Facts:
(q112, Λ, q438); (q112, Λ, q52); (q122, Λ, q810); (q122, Λ, q455)
(q127, Λ, q319); (q127, Λ, q729); (q139, Λ, q416); (q139, Λ, q36)
(q139, Λ, q893); (q141, Λ, q438); (q141, Λ, q94); (q142, Λ, q853)
(q143, Λ, q907); (q145, Λ, q142); (q148, Λ, q486); (q148, Λ, q597)
(q148, Λ, q913); (q165, Λ, q896); (q165, Λ, q829); (q165, Λ, q627)
(q194, Λ, q658); (q196, Λ, q361); (q204, Λ, q829); (q220, Λ, q925)
(q221, Λ, q194); (q242, Λ, q576); (q244, Λ, q896); (q249, Λ, q237)
(q250, Λ, q254); (q281, Λ, q518); (q284, Λ, q942); (q303, Λ, q237)
(q303, Λ, q433); (q303, Λ, q254); (q303, Λ, q125); (q306, Λ, q963)
(q314, Λ, q515); (q317, Λ, q43); (q319, Λ, q142); (q343, Λ, q272)
(q343, Λ, q677); (q345, Λ, q272); (q345, Λ, q670); (q345, Λ, q139)
(q36, Λ, q410); (q36, Λ, q729); (q361, Λ, q373); (q361, Λ, q913)
(q377, Λ, q23); (q387, Λ, q416); (q387, Λ, q56); (q387, Λ, q141)
(q39, Λ, q718); (q39, Λ, q750); (q405, Λ, q319); (q405, Λ, q853)
(q409, Λ, q591); (q410, Λ, q848); (q410, Λ, q853); (q416, Λ, q319)
(q416, Λ, q714); (q416, Λ, q750); (q43, Λ, q87); (q433, Λ, q645)
(q433, Λ, q284); (q438, Λ, q853); (q455, Λ, q125); (q486, Λ, q854)
(q486, Λ, q405); (q496, Λ, q680); (q506, Λ, q187); (q506, Λ, q134)
(q515, Λ, q106); (q515, Λ, q718); (q518, Λ, q486); (q52, Λ, q317)
(q52, Λ, q518); (q52, Λ, q729); (q533, Λ, q854); (q540, Λ, q112)
(q540, Λ, q843); (q56, Λ, q455); (q575, Λ, q148); (q575, Λ, q254)
(q575, Λ, q533); (q576, Λ, q531); (q591, Λ, q284); (q597, Λ, q829)
(q597, Λ, q750); (q601, Λ, q52); (q601, Λ, q729); (q603, Λ, q645)
(q615, Λ, q730); (q627, Λ, q591); (q627, Λ, q653); (q640, Λ, q433)
(q640, Λ, q94); (q648, Λ, q991); (q653, Λ, q925); (q657, Λ, q601)
(q657, Λ, q373); (q658, Λ, q23); (q658, Λ, q410); (q658, Λ, q317)
(q669, Λ, q43); (q677, Λ, q413); (q677, Λ, q373); (q709, Λ, q540)
(q713, Λ, q284); (q713, Λ, q669); (q713, Λ, q336); (q714, Λ, q23)
(q714, Λ, q718); (q714, Λ, q125); (q718, Λ, q405); (q722, Λ, q56)
(q722, Λ, q204); (q729, Λ, q145); (q73, Λ, q576); (q73, Λ, q810)
(q73, Λ, q409); (q730, Λ, q810); (q730, Λ, q94); (q756, Λ, q640)
(q772, Λ, q73); (q772, Λ, q141); (q805, Λ, q925); (q805, Λ, q204)
(q805, Λ, q669); (q810, Λ, q805); (q829, Λ, q991); (q829, Λ, q377)
(q848, Λ, q317); (q869, Λ, q272); (q869, Λ, q873); (q873, Λ, q438)
(q879, Λ, q122); (q879, Λ, q615); (q896, Λ, q810); (q898, Λ, q242)
(q923, Λ, q39); (q925, Λ, q254); (q942, Λ, q829); (q942, Λ, q518)
(q942, Λ, q601); (q945, Λ, q962); (q945, Λ, q220); (q955, Λ, q540)
(q955, Λ, q336); (q962, Λ, q405); (q963, Λ, q413); (q963, Λ, q873)
(q963, Λ, q106); (q991, Λ, q142); (q141, Ω, q515); (q141, Ω, q893)
(q141, Ω, q805); (q145, Ω, q808); (q194, Ω, q714); (q194, Ω, q810)
(q196, Ω, q87); (q220, Ω, q127); (q220, Ω, q106); (q303, Ω, q221)
(q303, Ω, q730); (q303, Ω, q853); (q314, Ω, q714); (q314, Ω, q254)
(q314, Ω, q284); (q317, Ω, q23); (q319, Ω, q750); (q319, Ω, q955)
(q345, Ω, q729); (q416, Ω, q945); (q43, Ω, q515); (q455, Ω, q221)
(q455, Ω, q597); (q455, Ω, q165); (q496, Ω, q486); (q496, Ω, q893)
(q540, Ω, q204); (q615, Ω, q576); (q615, Ω, q122); (q657, Ω, q336)
(q658, Ω, q433); (q669, Ω, q627); (q680, Ω, q204); (q680, Ω, q336)
(q713, Ω, q244); (q718, Ω, q810); (q718, Ω, q139); (q718, Ω, q336)
(q722, Ω, q945); (q756, Ω, q962); (q843, Ω, q576); (q843, Ω, q648)
(q869, Ω, q962); (q869, Ω, q653); (q94, Ω, q945); (q94, Ω, q148)
(q942, Ω, q853)

Known rows:
q540: [ 50 -57 -43 -12 -39  48  51  41 -66  27 -40 -33  39  20  46   2   8  41
 -28  13  34  12   0  -9 -29  32]
q506: [ 45 -43 -36   0 -38  41  45  22 -56  15 -15 -26  46  -7  23   2  13  35
 -20  27  47   7   4 -18  -6  33]
q658: [ 38 -63 -54  19 -52  14  19  53 -39  -8  27 -27  77 -29   2  47  29  36
 -61   6  34 -11 -19  34 -40  45]
q250: [ 37 -61 -26 -17 -12  21  71  -4 -30  12  -8 -21  65 -28  24 -19  -7  57
 -51   0  19 -12  32 -15   8  71]
q677: [ 52 -43 -45  -6 -49  52  50  27 -81  14 -23 -15  48  21  42   2  22  30
 -11  31  55  12  -9 -23  -5  32]
q139: [ 42 -47 -41  -1 -38  34  36  36 -52  16  -6 -30  47 -15  20   9  14  36
 -35  27  45   6   2  -5 -19  27]
q601: [ 44 -72 -58 -33 -65   8  45  59 -80  36  -9 -27  21 -18  58  44  15  51
 -65 -31  32   7   1  34 -43  13]
q955: [ 45 -52 -34  -7 -35  40  49  34 -56  25 -25 -28  44  -3  36  -1   9  40
 -26  16  41  10   5 -19 -15  31]
q627: [ 45 -52 -21 -34 -20  11  68  35 -41  52 -30 -27  12 -26  51 -17 -18  46
 -34 -10  24   2  41 -23  -7  32]
q810: [ 36 -64  12  38 -20 -11  15  42 -15  41 -36 -50  74 -32  -3   3 -21  -3
  11 -18   4   6  39 -46 -24  -6]
q143: [ 47 -49 -37  -3 -33  40  42  28 -53  22 -14 -26  45 -10  28   4  10  38
 -23  26  41   5   8 -17 -13  31]
q284: [ 54 -44 -37 -38 -45  29  68  53 -84  59 -40 -12  -9   0  60 -15 -16  47
 -38 -20  44   9  44 -14 -15   4]
q306: [ 45 -48 -32  -6 -34  47  43  31 -55  22 -23 -29  39 -12  28   0   6  37
 -29  19  40   5   2 -19 -15  31]
q913: [ 50 -38 -46   3 -43  59  49  10 -73  10 -18 -10  50  17  29   3  25  32
  -8  33  56   7  -9 -31   9  43]
q645: [ 54 -42 -46  -9 -41  55  57  15 -72  13 -31 -14  52  26  42  -6  23  32
  -1  35  54  11 -11 -28   7  42]
q106: [ 49 -37 -47   8 -42  65  43   7 -72   5 -16 -16  55  15  19  -1  25  38
  -9  41  52   5 -12 -34   5  46]
q272: [ 53 -45 -51   4 -40  60  50  10 -73   7 -27 -13  57  28  32   2  25  33
  -5  37  55  12 -16 -24   5  45]
q808: [ 47 -41 -41   1 -38  48  48  16 -62   7 -16 -19  53   8  27   0  25  32
 -10  33  49   9  -6 -24  -2  42]
q854: [ 47 -33 -44  17 -43  79  46   4 -79  16 -13 -19  35   7  10  -7  16  50
 -29  34  51  -7  -4 -43   3  46]

Rows:
No name comes twice in this set of rows, the named rows included.
[ 53 -82 -45  -9 -37  72  45  57 -69  37 -48 -51  15  48  54  14  -1  58
 -58 -19  15  23  -1  20 -44  36]  q112
[ 36 -25 -43  37 -54  65  11 -14 -46   8  29 -14  56 -29 -15  12  19  28
 -50  40  55 -18   5 -46   3  18]  q714
[ 43 -46 -26   5 -24  53  44  14 -36  31  -5 -37  28 -22   7 -14  -9  53
 -53   8  28  -6  28 -25 -14  47]  q945
[ 56 -49 -34 -34 -36  43  68  42 -81  56 -45 -22   5  19  59 -19 -11  42
 -13  -6  41  15  31 -30  -6  22]  q433
[ 37 -79 -63 -33 -69   7  44  59 -77  31   0 -25  44 -18  56  47  19  53
 -65 -41  22  -8  -9  36 -46  22]  q52
[ 44 -31 -41  28 -49  85  19  -3 -70  28  14 -23  19 -22 -14  -6   1  42
 -50  35  52 -17  15 -49  -2  16]  q515
[ 42 -34 -48 -22 -64  75  41  45 -85  59  -1 -17  -9 -27  22   2 -11  59
 -66 -12  37 -22  35 -22 -34   6]  q518
[ 48 -76 -40 -31 -35  -8  31  57 -41  16  25 -41  28 -27  42  38  21  45
 -62   7  38  27   2  37 -43  26]  q729
[ 40 -37 -39  -2 -48  15  29  16 -50   6  25  -6  56 -32   6  20  22  21
 -38  34  54  -1  -2  -5  -8  17]  q377
[ 51 -52 -30  23 -39  61  43  28 -58  13 -43 -40  58  39  34   1  13  22
   8  29  43  18 -11 -39  -8  27]  q94
[ 48 -31 -32 -37 -58  10  42  30 -71  53  28  14  -8 -32  27  -4 -10  27
 -30  28  59  -3  48 -21  14  -5]  q597
[ 50 -31 -40  -2 -47  61  40   4 -75  11  13  -2  35  -9  17   0  24  30
 -10  40  58   1   1 -33  10  22]  q750
[ 45 -41 -13 -27 -42  -5  44  39 -41  53   8 -22   6 -26  39  -4 -14  18
 -16  10  44   8  41 -15  -3  -5]  q165
[ 56 -32 -17 -36 -37 -20  42  37 -48  54  32   7 -11 -33  45  -2  -7  13
  -8  32  59  26  55  19  17  -6]  q829

The same nodes again, as new rows of numbers:
Known rows:
q455: [-32  -9  24 -12  18  44  -6  11 -24 -29 -25 -37   0  36  39  -3 -32  -3
  -4  49 -53  16 -28   5 -15 -14  14  25   4   9   6  10]
q145: [ 16 -10 -20 -76  30  32  24   7 -51  33 -60 -47  45 -32  50 -25  -6  32
  -6 -33  29  21  48  19  52  43 -49 -13  49 -30  18   6]
q377: [-47  -7   3   1 -23   8  16 -19  -7 -54 -21  -7  -9  37  30   1   2  18
   1  23 -24 -27  -8  -1   7   5  13 -14   8  17  20  15]
q249: [-1  3 -6 -1  2  5 -5  4 -4  4  7 -6  5 -2 11 -1 -5  1 -4  5 -8  5 -7  2
 -6  3  9  6 -5  3 -1  0]
q303: [ -4   7 -28   1  21  11 -29  34 -17  -4   4 -30  15   0  37   2 -20  13
  -4  18 -18  -6 -22  -4 -16 -11   7  30 -33   2   6  18]
q869: [  4   6   7   3  -2   7  -8  -5   5  10  -3   4   4   5   8 -12  13  -8
  -3   1  -8 -17  -5 -11  -2 -23  20  -4  -9  12 -11  12]
q713: [ 12   7 -26  22 -13 -21 -13   0  24   0  29 -37 -10 -16  25 -27  29 -15
  37   7  16   4  -7  20   5  34  13   5 -13  15  -3   5]
q718: [-42  97  33  52  20  21   7  15  45   0 -32  32  11  78  -1  -4   2 -18
  46   0 -20  33 -30 -30 -49  17 -43  -2   7 -60  56  15]
q677: [  1  -7   2 -10   9  12   1  -6   4  11   9   6   5 -11 -16  -7   2  -3
   9  -5  -6 -10  -4  -7 -14  -7   4  10 -11  12 -13   4]
q409: [ 24  10 -21  18   2   1 -18  10  34  14  25 -41  -6 -20  33 -30  27 -17
  49  11   0  24 -11  27   1  38   7  10  -8  18  -8  -2]
q657: [ -1   5  -3 -23   4  22  13  -5  -2  11  10  11   5  -8 -27 -11   3   6
   3 -11   2  -4   3  -5  -9  12  -6  12 -23  14 -25   4]
q496: [ 7  2 -1 -7  1  0  1  0 -2 -1  3 -2  0 -3 -1  3  0 -4  1 -3  0  0 -1 -2
  1 -1 -1  4  3 -1 -4  3]
q730: [ 53 -26  55   6 -11  17 -30   1  29  34 -19  -8 -38  -2 -19   4 -29 -32
 -31  52 -37  74   3  46  18 -30 -26   2  17  28 -50 -15]
q142: [ 27  20  -3 -38   2 -18  -7  -1 -11  53 -86  -6  55 -24  70 -26  43   3
 -38 -51  54  14  48   8  82  -9 -16 -59  69 -69  26  17]
q486: [  2  93  15  48  15  -4  20  23  47  31  -1  62   1  39 -66   1  -1 -17
  48 -26  13  40  -5 -37 -55  33 -80   0  -2 -66  29  -8]
q531: [ -7 -37   5   1  25  -8   3  -5 -10  -6  24  -3  -2 -28 -29  35  -8  -9
  -5 -14   9  -6  -8   7 -12 -15  29   4  25 -19  17 -36]
q893: [-11 -34   9  -1  25  -5   5 -10 -10  -4  24  -1   6 -17 -26  31  -7 -14
  -3 -22  11 -14 -11  10 -12 -15  37   3  21 -19  20 -31]
q125: [-31 -37  14  -3  37  12  -2   1 -18 -22  17 -20  11  -2   1  37 -19  -8
  -5   2 -12 -13 -27   6 -17 -22  36  12  22 -16  31 -22]
q843: [-11 -37   7   3  25 -12   1  -7  -9  -6  30   7   5 -23 -30  37  -3 -10
  -1 -22  10 -18  -6   2  -4 -19  32   0  25 -18  19 -31]

Rows:
No name comes twice in this set of rows, the named rows included.
[-12  -9  24  -7   7  32  -6   8  -5 -11 -25 -22  -4  26  24  -5 -28  -2
 -10  41 -36  19  -9  12  -6  -6   0  11   1  23 -11   9]  q56
[-13 -34   2  10  10 -35  11  -7 -16 -19  34   7  -5 -17 -25  36   1 -11
  -4 -16  17 -12  -2  12  -1  -9  24  -4  29 -18  20 -29]  q87
[ 13   6 -18 -71  25  31  26   1 -39  36 -73 -35  51 -16  63 -27   5  36
   4 -29  30  28  42  19  56  44 -47 -23  64 -49  28   9]  q319
[-20   7   3   2 -21 -12  12   0 -23 -34   3  -8  -4  30  19  -9   9  -6
 -10  15 -10   0   8   8  10   6   6  -3  -9   8  -1  15]  q194
[ 37  36  33   9 -26 -30 -51 -10  34  48 -60  35  41   4  37 -39  71 -38
 -62 -38  28 -22  27 -30  59 -88  42 -58  16 -35 -10  43]  q438
[  4  28  20  -2 -29 -43   3  -4 -10  -5 -24  19  23  30  28 -19  46 -29
 -43 -22  28   3  38  -6  52 -28   6 -39  15 -46   0  34]  q410
[  8  16   0 -10  -7   5  24 -14  -2   7   5  27  -9   3 -42 -16   5   7
  13 -13   7  -5  14 -16  -7  18 -26   2 -25   9 -21   7]  q281
[-43   0  12  -8 -46 -31  44  -2 -56 -85  21  -6 -12  70  32 -15  26 -22
 -17  22  -5  -3  21   5  28   5  18 -10 -12  -3  -7  34]  q658
[ -7   0  -5  -1 -19   7  -7   0  14   1 -22   5 -12   0   8  -5 -12  25
  -3  19  -8  -5  -4   2   4   1  -8   0  -5  26  -3   1]  q722
[ 11  22 -45   3  10  -9 -35  49 -30   4   0  -6  12 -19  26  21 -43  28
 -29  13   0 -13 -13 -20 -16 -14 -12  24 -44   0   5  17]  q250
[ 13 -11   7   0 -21   4   2  -5  13  10 -15  10 -18   0  -9   6  -9   6
  -3  15 -10  14   6  13   8   8 -20   0   6  15 -12  -8]  q244
[ 48 -19  33   7 -25  -1 -14  17  13  22 -21  -3 -53   3 -15  26 -52  -5
 -36  56 -27  82  10  48  23  -3 -56   6  16  25 -37 -19]  q810

